Below are the code and all the weights of a small trained network. Each question names an input and a target symbol and asks about switching units off, where a switched-off unit gives its printed mean instead of its output.

import numpy as np


def w(rows, s, z=0):
    codes = np.array(rows[::2]) - 128.0
    scale = np.full(codes.shape[1], s)
    scale[-1] = z or s
    return codes * scale


def f(y):
    return y / 2 * (1 + np.tanh(0.7978845608 * (y + 0.044715 * y**3)))


def softmax(a):
    e = np.exp(a - a.max(-1, keepdims=True))
    return e / e.sum(-1, keepdims=True)


def log_softmax(a):
    a = a - a.max(-1, keepdims=True)
    return a - np.log(np.exp(a).sum(-1, keepdims=True))


def net(x, mask):
    ids = ['γηθλμτψω'.index(c) for c in x.split()]
    T = len(ids)
    res = E[ids] + P[:T]
    u = 0
    for l in range(2):
        r = res
        for j in range(3):
            rows = slice(4 * j, 4 * j + 4)
            q, k, v = (r @ M[l][rows].T for M in (Q, K, V))
            z = softmax(np.where(np.tri(T) > 0, q @ k.T / 4**0.5, -1e9)) @ v
            o = O[l][rows]
            res = res + np.where(mask[u + j], z, o[:, -1]) @ o[:, :-1]
        u += 3
        y = f(res @ A[l][:, :-1].T + A[l][:, -1])
        res = res + np.where(mask[u : u + 12], y, B[l][:, -1]) @ B[l][:, :-1]
        u += 12
    return log_softmax(res[-1] @ U[:, :-1].T + U[:, -1])


Q, K, V, O, A, B = {}, {}, {}, {}, {}, {}
E = w([
[173,91,160],'γ',
[100,221,123],'η',
[145,72,166],'θ',
[184,94,150],'λ',
[246,145,76],'μ',
[139,72,165],'τ',
[117,51,167],'ψ',
[169,88,156],'ω',
],0.011)
P = w([
[253,101,147],'0',
[242,76,55],'1',
[234,106,104],'2',
[222,136,140],'3',
[208,155,156],'4',
[198,171,169],'5',
[191,183,174],'6',
[181,194,172],'7',
[170,200,168],'8',
[161,206,169],'9',
[149,211,160],'10',
[141,217,157],'11',
[132,221,144],'12',
[132,224,145],'13',
],0.0038)
Q[0] = w([
[70,161,172],'L0H0',
[3,242,112],'L0H0',
[195,20,124],'L0H0',
[113,108,91],'L0H0',
[139,142,165],'L0H1',
[119,113,91],'L0H1',
[124,132,129],'L0H1',
[139,128,141],'L0H1',
[107,136,105],'L0H2',
[133,93,111],'L0H2',
[139,149,137],'L0H2',
[134,94,102],'L0H2',
],0.036)
K[0] = w([
[176,3,182],'L0H0',
[236,9,207],'L0H0',
[48,227,120],'L0H0',
[121,178,161],'L0H0',
[102,149,111],'L0H1',
[154,102,136],'L0H1',
[128,138,144],'L0H1',
[118,123,100],'L0H1',
[105,96,96],'L0H2',
[141,137,99],'L0H2',
[108,139,138],'L0H2',
[127,135,84],'L0H2',
],0.026)
V[0] = w([
[127,192,41],'L0H0',
[120,136,126],'L0H0',
[174,40,204],'L0H0',
[234,24,158],'L0H0',
[25,254,115],'L0H1',
[75,200,120],'L0H1',
[62,168,144],'L0H1',
[130,94,146],'L0H1',
[145,67,115],'L0H2',
[135,105,127],'L0H2',
[110,191,143],'L0H2',
[112,186,147],'L0H2',
],0.0058)
O[0] = w([
[95,170,151,158],'L0H0',
[119,131,138,126],'L0H0',
[186,81,74,121],'L0H0',
[212,92,33,160],'L0H0',
[87,106,11,4],'L0H1',
[106,117,66,63],'L0H1',
[131,112,54,58],'L0H1',
[149,127,131,137],'L0H1',
[144,95,111,163],'L0H2',
[134,115,120,143],'L0H2',
[110,164,147,92],'L0H2',
[111,162,145,97],'L0H2',
],0.011,0.0035)
A[0] = w([
[113,99,156,107],'L0N0',
[110,107,93,82],'L0N1',
[74,207,134,25],'L0N2',
[117,110,152,74],'L0N3',
[179,247,92,133],'L0N4',
[62,118,52,55],'L0N5',
[156,171,100,204],'L0N6',
[213,204,73,71],'L0N7',
[55,210,3,4],'L0N8',
[59,142,100,166],'L0N9',
[126,118,8,120],'L0N10',
[113,109,167,43],'L0N11',
],0.012,0.004)
B[0] = w([
[157,159,95,152],'L0N0',
[164,83,83,105],'L0N1',
[126,186,40,168],'L0N2',
[150,144,102,135],'L0N3',
[21,80,113,205],'L0N4',
[183,131,41,123],'L0N5',
[116,143,201,185],'L0N6',
[94,140,223,255],'L0N7',
[253,26,208,144],'L0N8',
[47,72,141,127],'L0N9',
[82,75,210,171],'L0N10',
[169,158,95,151],'L0N11',
],0.02,0.0054)
Q[1] = w([
[99,131,149],'L1H0',
[86,127,163],'L1H0',
[138,129,118],'L1H0',
[108,124,148],'L1H0',
[88,165,172],'L1H1',
[92,86,97],'L1H1',
[125,9,3],'L1H1',
[146,118,65],'L1H1',
[134,113,120],'L1H2',
[119,128,147],'L1H2',
[147,108,95],'L1H2',
[122,138,137],'L1H2',
],0.02)
K[1] = w([
[99,119,110],'L1H0',
[84,124,107],'L1H0',
[141,127,133],'L1H0',
[101,132,120],'L1H0',
[107,178,96],'L1H1',
[145,97,118],'L1H1',
[180,2,153],'L1H1',
[117,86,128],'L1H1',
[134,117,136],'L1H2',
[137,136,127],'L1H2',
[124,99,139],'L1H2',
[126,139,123],'L1H2',
],0.026)
V[1] = w([
[115,63,111],'L1H0',
[198,176,144],'L1H0',
[109,89,117],'L1H0',
[148,182,143],'L1H0',
[151,123,105],'L1H1',
[28,64,89],'L1H1',
[11,95,153],'L1H1',
[181,118,73],'L1H1',
[130,130,123],'L1H2',
[145,117,116],'L1H2',
[131,112,135],'L1H2',
[149,2,193],'L1H2',
],0.007)
O[1] = w([
[110,152,106,117],'L1H0',
[189,150,159,88],'L1H0',
[110,135,113,130],'L1H0',
[148,115,147,131],'L1H0',
[173,131,110,74],'L1H1',
[162,179,203,61],'L1H1',
[50,160,227,202],'L1H1',
[235,130,76,1],'L1H1',
[131,124,132,123],'L1H2',
[138,141,143,120],'L1H2',
[127,137,120,135],'L1H2',
[115,254,57,192],'L1H2',
],0.0077,0.0091)
A[1] = w([
[160,102,148,11],'L1N0',
[77,136,107,135],'L1N1',
[37,113,94,75],'L1N2',
[172,144,178,141],'L1N3',
[83,197,58,78],'L1N4',
[102,79,76,57],'L1N5',
[141,123,2,138],'L1N6',
[146,162,64,205],'L1N7',
[121,114,101,254],'L1N8',
[197,116,44,27],'L1N9',
[137,68,86,114],'L1N10',
[94,94,18,89],'L1N11',
],0.015,0.0069)
B[1] = w([
[134,163,99,137],'L1N0',
[120,86,155,204],'L1N1',
[166,157,87,254],'L1N2',
[143,141,88,192],'L1N3',
[133,124,221,139],'L1N4',
[104,134,204,127],'L1N5',
[254,167,231,153],'L1N6',
[78,149,102,160],'L1N7',
[154,25,133,143],'L1N8',
[66,58,71,160],'L1N9',
[141,148,189,133],'L1N10',
[11,249,138,130],'L1N11',
],0.031,0.017)
U = w([
[80,137,60,132],'γ',
[190,161,172,3],'η',
[156,127,94,84],'θ',
[177,198,61,145],'λ',
[33,212,102,165],'μ',
[2,36,135,204],'τ',
[77,123,71,141],'ψ',
[153,129,89,70],'ω',
],0.0072,0.0075)

Each question gives the input, a string of symbols that net reads in full, and the target symbol t.
The units are the heads (4 rows each of Q, K, V and O) and the neurons (one row each of A and B). Each row of codes is followed by its name. A weight is (code - 128) times the scale printed after its matrix; where a second scale follows, it is the last column's (O, A, B and U).
mask holds one flag per unit, layer by layer, with each layer's heads first. A switched-off unit (its flag False) gives its mean, the last column of its rows in O or B, instead of its output. The means were averaged over made-up inputs and are rounded, as every weight is.
A unit's drop is (log p(t) with every unit on - log p(t) with that unit switched off) / (log p(t) with every unit on - log p(t) with every unit switched off).
most important unit: the unit with the biggest drop
k most important neurons: the k neurons with the biggest drops, biggest first
which heads matter: for each layer, one digit per head in row order, 1 if its drop is at least 0.15 and else 0, layers parted by /
input γ η ψ, target η: which heads matter => 110 / 110
input λ η τ ψ η η μ η ψ μ θ η ω, target η: most important unit => L1N2
input μ τ λ λ ψ ψ γ τ λ ω μ λ η γ, target η: which heads matter => 100 / 010
input η λ η θ γ γ μ λ ψ θ λ θ θ, target μ: which heads matter => 011 / 010
input γ η θ η ψ θ, target τ: 2 most important neurons => [L1N6; L0N7]
input η γ τ μ μ λ λ τ η θ, target τ: 4 most important neurons => [L0N8; L0N9; L0N7; L1N6]
input μ λ ω ψ θ μ λ τ τ ψ θ γ, target μ: which heads matter => 100 / 010
input λ λ ψ ω γ ω τ λ μ ψ θ η η, target τ: which heads matter => 110 / 100
input λ λ ψ μ θ γ τ ψ ψ μ τ, target μ: which heads matter => 000 / 010
input λ ω θ λ μ λ γ η μ η ω γ, target τ: 2 most important neurons => [L1N6; L0N7]
input η η η γ λ μ λ η ω γ η η η θ, target η: which heads matter => 010 / 010
input τ η λ μ ω θ ω λ ψ λ η τ λ ω, target τ: 2 most important neurons => [L1N2; L1N6]
input θ τ γ τ, target θ: which heads matter => 010 / 110
input γ γ μ μ, target μ: most important unit => L1N2
input λ μ η η τ, target τ: 4 most important neurons => [L0N8; L1N6; L0N7; L0N4]
input θ ω γ, target γ: 3 most important neurons => [L0N10; L0N4; L0N7]
input λ ψ μ τ λ η θ, target η: which heads matter => 110 / 010
input η ω ψ ψ τ λ λ μ η τ, target τ: which heads matter => 110 / 011
input λ θ τ ψ η λ, target η: 4 most important neurons => [L0N10; L0N4; L1N6; L1N4]
input τ η θ μ ω, target μ: 3 most important neurons => [L0N4; L0N7; L1N2]
input η η μ λ, target μ: which heads matter => 010 / 010
input λ ψ θ λ τ η μ μ μ ψ, target μ: 4 most important neurons => [L0N4; L0N6; L1N2; L0N7]
input λ ψ λ τ λ ψ τ, target θ: 4 most important neurons => [L1N6; L1N9; L0N4; L0N7]
input ψ τ θ η λ ω μ η λ μ μ ω, target μ: which heads matter => 000 / 011
